[[151 115 120 114 131]
 [141 120 124 116 134]
 [152 120 113 136 137]
 [132 135 132 124 113]
 [149 126 131 120 143]
 [138 124 147 150 131]
 [127 145 127 152 149]
 [109 118 117 140 117]
 [101 132 125 115 115]
 [132 135 156 121 126]]
:
[[131 151 115 120 114]
 [134 141 120 124 116]
 [137 152 120 113 136]
 [113 132 135 132 124]
 [143 149 126 131 120]
 [131 138 124 147 150]
 [149 127 145 127 152]
 [117 109 118 117 140]
 [115 101 132 125 115]
 [126 132 135 156 121]]

[[121 114 134 132]
 [126 128 135 142]
 [114 118 113 145]
 [117 141 137 134]
 [128 123 139 119]
 [126 104 120 131]
 [135 118 141 127]
 [133 117 139 126]
 [129 120 138 116]
 [121 120 123 118]]
:
[[132 121 114 134]
 [142 126 128 135]
 [145 114 118 113]
 [134 117 141 137]
 [119 128 123 139]
 [131 126 104 120]
 [127 135 118 141]
 [126 133 117 139]
 [116 129 120 138]
 [118 121 120 123]]

[[115 133 135 130 130 122 138 133]
 [132 143 114 123 120 120 123 126]
 [135 147 119 147 118 143 120 111]
 [112 150 122 130 123 115 143 120]
 [115 117 131 136 128 126 144 134]
 [129 115 109 104 125 117 126 115]
 [119 126 123 129 119 118 144 131]
 [122 129 142 127 131 124 135 146]]
:
[[133 115 133 135 130 130 122 138]
 [126 132 143 114 123 120 120 123]
 [111 135 147 119 147 118 143 120]
 [120 112 150 122 130 123 115 143]
 [134 115 117 131 136 128 126 144]
 [115 129 115 109 104 125 117 126]
 [131 119 126 123 129 119 118 144]
 [146 122 129 142 127 131 124 135]]

[[126 128]
 [126 126]
 [122 126]
 [124 123]
 [129 121]
 [106 129]
 [126 125]
 [119 141]
 [126 131]
 [129 127]
 [126 122]
 [132 125]]
:
[[128 126]
 [126 126]
 [126 122]
 [123 124]
 [121 129]
 [129 106]
 [125 126]
 [141 119]
 [131 126]
 [127 129]
 [122 126]
 [125 132]]

[[128 129 128 139 149 130 129 128 128]
 [130 148 143 130 127 128 127 128 128]
 [128 130 129 127 129 139 150 130 126]]
:
[[128 128 129 128 139 149 130 129 128]
 [128 130 148 143 130 127 128 127 128]
 [126 128 130 129 127 129 139 150 130]]

[[143 113 147 138 121 120]
 [122 119 156 129 120 135]
 [121 133 151 131 137 145]
 [131 139 143 136 148 143]]
:
[[120 143 113 147 138 121]
 [135 122 119 156 129 120]
 [145 121 133 151 131 137]
 [143 131 139 143 136 148]]

[[134 140 136]
 [125 137 124]
 [116 107 126]
 [119 133 124]]
:
[[136 134 140]
 [124 125 137]
 [126 116 107]
 [124 119 133]]
---
[[105 130 140 140 117 140 133 141]
 [131 128 139 138 136 138 133 145]
 [113 139 132 143 135 149 125 133]]
:
[[131 128 139 138 136 138 133 145]
 [105 130 140 140 117 140 133 141]
 [113 139 132 143 135 149 125 133]]

[[131 136 137 143 130 144 130 120 131 132 133 130 133 151 120]
 [133 134 135 131 131 129 128 135 127 135 127 133 136 127 131]]
:
[[133 134 135 131 131 129 128 135 127 135 127 133 136 127 131]
 [131 136 137 143 130 144 130 120 131 132 133 130 133 151 120]]

[[138 119 128 125]
 [105 110 133 133]
 [135 123 126 125]]
:
[[105 110 133 133]
 [138 119 128 125]
 [135 123 126 125]]

[[147 143 125 123 138]
 [125 133 137 113 136]
 [129 135 100 130 115]
 [120 117 118 142 130]]
:
[[120 117 118 142 130]
 [125 133 137 113 136]
 [129 135 100 130 115]
 [147 143 125 123 138]]

[[126 133 132 105 132 108 112 111 139 117]
 [128 127 128 129 128 129 126 128 130 127]
 [129 131 123 108 128 110 106 117 125 123]
 [132 125 111 131 119 127 114 143 113 140]
 [128 128 128 128 128 128 128 128 128 128]]
:
[[132 125 111 131 119 127 114 143 113 140]
 [128 127 128 129 128 129 126 128 130 127]
 [128 128 128 128 128 128 128 128 128 128]
 [129 131 123 108 128 110 106 117 125 123]
 [126 133 132 105 132 108 112 111 139 117]]

[[128 128 127 128 127 127]
 [126 147 138 147 112 139]
 [113 125 127 125 142 124]
 [133 133 106 133 129 120]
 [141 116 125 116 130 141]
 [118 124 134 124 139 125]
 [137 142 143 142 134 120]
 [130 120 128 120 119 119]
 [142 122 134 122 137 121]
 [127 138 106 138 132 126]
 [129 127 126 127 127 127]]
:
[[141 116 125 116 130 141]
 [130 120 128 120 119 119]
 [142 122 134 122 137 121]
 [118 124 134 124 139 125]
 [113 125 127 125 142 124]
 [129 127 126 127 127 127]
 [128 128 127 128 127 127]
 [133 133 106 133 129 120]
 [127 138 106 138 132 126]
 [137 142 143 142 134 120]
 [126 147 138 147 112 139]]
---
[[105 122 140]
 [110 117 126]
 [102 143 158]
 [119 108 143]
 [138 122 141]]
:
[[110 117 126]
 [105 122 140]
 [138 122 141]
 [119 108 143]
 [102 143 158]]

[[139 144 144 139 130 128 132 121 121 111 131 116]
 [121 104 122 119 114 106 101 120 117 121 119 114]
 [112 100 121 122 130 122 123 110 111 112 120 103]
 [123 127 134 136 133 138 151 142 146 138 139 148]]
:
[[112 100 121 122 130 122 123 110 111 112 120 103]
 [121 104 122 119 114 106 101 120 117 121 119 114]
 [123 127 134 136 133 138 151 142 146 138 139 148]
 [139 144 144 139 130 128 132 121 121 111 131 116]]

[[117 114 124 139 130 131]
 [141 138 115 116 139 114]
 [116 119 104 139 139 145]
 [119 116 102 140 139 140]
 [141 140 112 114 141 115]
 [122 109 123 134 119 138]
 [113 105 132 145 153 125]
 [121 116 107 133 138 139]
 [144 130 126 111 132 107]
 [142 133 116 116 125 120]
 [142 139 120 114 135 109]
 [119  99 137 142 158 109]]
:
[[119 116 102 140 139 140]
 [116 119 104 139 139 145]
 [121 116 107 133 138 139]
 [141 140 112 114 141 115]
 [141 138 115 116 139 114]
 [142 133 116 116 125 120]
 [142 139 120 114 135 109]
 [122 109 123 134 119 138]
 [117 114 124 139 130 131]
 [144 130 126 111 132 107]
 [113 105 132 145 153 125]
 [119  99 137 142 158 109]]

[[123 151 131 120 117 140 135 125 120]
 [122 152 120 132 114 113 147 139 133]
 [147 123 140 141 135 136 134 124 124]
 [126 139 133 121 122 148 126 124 126]
 [130 139 154 137 132 135 141 118 114]
 [125 143 118 131 112 117 141 135 132]]
:
[[125 143 118 131 112 117 141 135 132]
 [122 152 120 132 114 113 147 139 133]
 [123 151 131 120 117 140 135 125 120]
 [126 139 133 121 122 148 126 124 126]
 [147 123 140 141 135 136 134 124 124]
 [130 139 154 137 132 135 141 118 114]]

[[108 107 122 120 110 149 150 142 130 123 130 108 141 138 150 114]
 [128 119 107 113 115 115 124 144 142 144 136 150 129 124 123 142]
 [120 147 111 120 128 129 149 111 113 123 142 107 130 116 145 122]
 [121 145 115 129 144 122 149 147 132 110 137 120 108 142 134 109]
 [120 130 121 129 113 121 125 123 134 113 109 147 113 136 144 111]]
:
[[128 119 107 113 115 115 124 144 142 144 136 150 129 124 123 142]
 [120 147 111 120 128 129 149 111 113 123 142 107 130 116 145 122]
 [121 145 115 129 144 122 149 147 132 110 137 120 108 142 134 109]
 [120 130 121 129 113 121 125 123 134 113 109 147 113 136 144 111]
 [108 107 122 120 110 149 150 142 130 123 130 108 141 138 150 114]]

[[130 129 119]
 [156 127 123]
 [144 132 141]
 [118 127 136]
 [117 104 131]
 [148 136 107]]
:
[[148 136 107]
 [130 129 119]
 [156 127 123]
 [117 104 131]
 [118 127 136]
 [144 132 141]]

[[143 151 148 124 123]
 [144 146 134 142 140]
 [116 142 153 116 104]]
:
[[144 146 134 142 140]
 [143 151 148 124 123]
 [116 142 153 116 104]]

[[139 148 136 129 128 131 127 137]
 [124 125 121 129 140 150 144 136]]
:
[[124 125 121 129 140 150 144 136]
 [139 148 136 129 128 131 127 137]]

[[101 133 149]
 [134 144 132]
 [146 102 107]
 [133 144 130]]
:
[[146 102 107]
 [133 144 130]
 [134 144 132]
 [101 133 149]]
